Below is a small trained network, with its code and all its weights. Each question gives an input and a class and asks what happens when units are switched off, that is, made to give their printed mean instead of their output.

import numpy as np


def w(rows, s, z=0):
    codes = np.array(rows[::2]) - 128.0
    scale = np.full(codes.shape[1], s)
    scale[-1] = z or s
    return codes * scale


def f(y):
    return y / 2 * (1 + np.tanh(0.7978845608 * (y + 0.044715 * y**3)))


def log_softmax(a):
    a = a - a.max(-1, keepdims=True)
    return a - np.log(np.exp(a).sum(-1, keepdims=True))


def net(x, mask):
    res = np.array(x, float).reshape(1, 6) / 4 @ E
    y = f(res @ A[0][:, :-1].T + A[0][:, -1])
    res = res + np.where(mask, y, B[0][:, -1]) @ B[0][:, :-1]
    return log_softmax(res[-1] @ U[:, :-1].T + U[:, -1])


A, B = {}, {}
E = w([
[160,2,69,151],'x0',
[167,49,114,185],'x1',
[189,122,20,51],'x2',
[97,56,183,123],'x3',
[120,10,217,95],'x4',
[14,154,83,217],'x5',
],0.0065)
A[0] = w([
[72,93,95,150,210],'n1',
[159,116,73,141,62],'n2',
[47,99,128,159,155],'n3',
[128,112,101,104,109],'n4',
[184,127,85,190,199],'n5',
[160,163,198,95,56],'n6',
[100,115,91,105,200],'n7',
[165,31,112,145,170],'n8',
[130,79,66,88,159],'n9',
[125,186,177,129,174],'n10',
[146,170,151,73,197],'n11',
[137,204,172,68,254],'n12',
[174,87,104,60,107],'n13',
[75,186,151,158,120],'n14',
[104,138,58,99,174],'n15',
[7,148,4,243,176],'n16',
[118,182,178,119,206],'n17',
[78,140,123,77,221],'n18',
[147,106,90,80,69],'n19',
[142,82,121,40,87],'n20',
[196,131,105,200,115],'n21',
[103,67,93,211,204],'n22',
[69,42,208,138,156],'n23',
[126,107,97,113,177],'n24',
[135,68,130,160,167],'n25',
[155,102,43,158,155],'n26',
[95,161,82,63,143],'n27',
[146,152,141,142,169],'n28',
[146,165,144,102,99],'n29',
[67,159,143,135,106],'n30',
[119,138,142,72,126],'n31',
[54,158,215,172,210],'n32',
[251,147,139,187,189],'n33',
[149,78,118,101,108],'n34',
[173,92,127,190,140],'n35',
[175,106,149,78,160],'n36',
[77,58,125,116,216],'n37',
],0.011,0.0031)
B[0] = w([
[241,156,180,195,165],'n1',
[138,134,142,109,144],'n2',
[151,144,164,134,172],'n3',
[167,109,222,82,134],'n4',
[129,134,127,223,168],'n5',
[152,122,130,129,148],'n6',
[173,109,168,175,147],'n7',
[126,174,127,143,194],'n8',
[136,76,160,175,169],'n9',
[147,48,36,159,166],'n10',
[98,172,70,164,165],'n11',
[82,130,65,197,192],'n12',
[201,108,98,94,175],'n13',
[160,79,67,66,178],'n14',
[154,108,184,190,161],'n15',
[230,11,165,124,247],'n16',
[99,126,37,136,170],'n17',
[162,125,105,196,156],'n18',
[171,99,135,105,148],'n19',
[168,94,102,81,168],'n20',
[78,214,172,121,152],'n21',
[195,250,184,253,191],'n22',
[214,115,128,160,203],'n23',
[153,133,156,158,145],'n24',
[119,209,80,151,164],'n25',
[156,155,116,163,173],'n26',
[185,127,214,192,160],'n27',
[140,182,85,124,139],'n28',
[43,185,127,100,139],'n29',
[128,62,80,92,158],'n30',
[73,88,44,130,142],'n31',
[195,142,74,155,210],'n32',
[54,153,65,167,170],'n33',
[93,84,72,139,155],'n34',
[135,214,109,91,157],'n35',
[186,80,45,134,167],'n36',
[211,140,127,228,173],'n37',
],0.0051,0.011)
U = w([
[119,178,223,80,4],'0',
[85,254,94,132,204],'1',
[167,51,89,63,126],'2',
[234,164,203,186,183],'3',
],0.0092,0.0034)

Each question gives the input, the list of numbers given to net, and the class t.
The units are the neurons (one row each of A and B). Each row of codes is followed by its name. A weight is (code - 128) times the scale printed after its matrix; where a second scale follows, it is the last column's (A, B and U).
mask holds one flag per neuron, in row order. A switched-off neuron (its flag False) gives its mean, the last column of its row in B, instead of its output. The means were averaged over made-up inputs and are rounded, as every weight is.
A unit's drop is (log p(t) with every unit on - log p(t) with that unit switched off) / (log p(t) with every unit on - log p(t) with every unit switched off).
The circuit of an input: a set's keep is (log p(t) with only the set's units on - log p(t) with every unit switched off) / (log p(t) with every unit on - log p(t) with every unit switched off). Starting from the 12 units with the biggest drops (on a tie, the unit counted first), units are removed one at a time, each time the one whose removal leaves the highest keep (on an exact tie, the one counted first), for as long as the keep stays at least 0.8.
units of the circuit, in order: the units of the circuit, biggest drop first
unit that matters most: the unit with the biggest drop
k most important neurons: the k neurons with the biggest drops, biggest first
drop of u: that unit's drop, to one decimal
input [-3,-4,1,6,4,3], class 2: units of the circuit, in order : [n22]
input [-8,-1,-6,3,4,0], class 1: units of the circuit, in order : [n16; n17]
input [-3,-8,-5,-5,-7,6], class 2: units of the circuit, in order : [n16; n14; n30]
input [-5,2,4,1,-8,6], class 3: 3 most important neurons : [n16; n27; n15]
input [-2,1,6,8,-5,-5], class 2: units of the circuit, in order : [n22; n1]
input [7,-1,5,8,0,-2], class 3: units of the circuit, in order : [n37; n8]
input [-3,2,3,1,4,-1], class 2: units of the circuit, in order : [n22; n1]
input [0,5,0,-3,-5,-7], class 1: 2 most important neurons : [n16; n33]
input [-4,-5,7,6,-1,-2], class 1: 3 most important neurons : [n16; n11; n12]
input [-8,-2,-7,7,-5,-1], class 1: 2 most important neurons : [n16; n12]
input [-6,-1,3,-3,-1,5], class 2: drop of n3 : 0.0
input [5,4,5,3,8,-1], class 3: drop of n37 : 0.1
input [2,3,1,0,-6,-8], class 2: drop of n1 : 0.2
input [3,-1,2,-8,6,-4], class 2: drop of n22 : 0.2
input [7,-2,3,7,5,-2], class 3: unit that matters most : n37
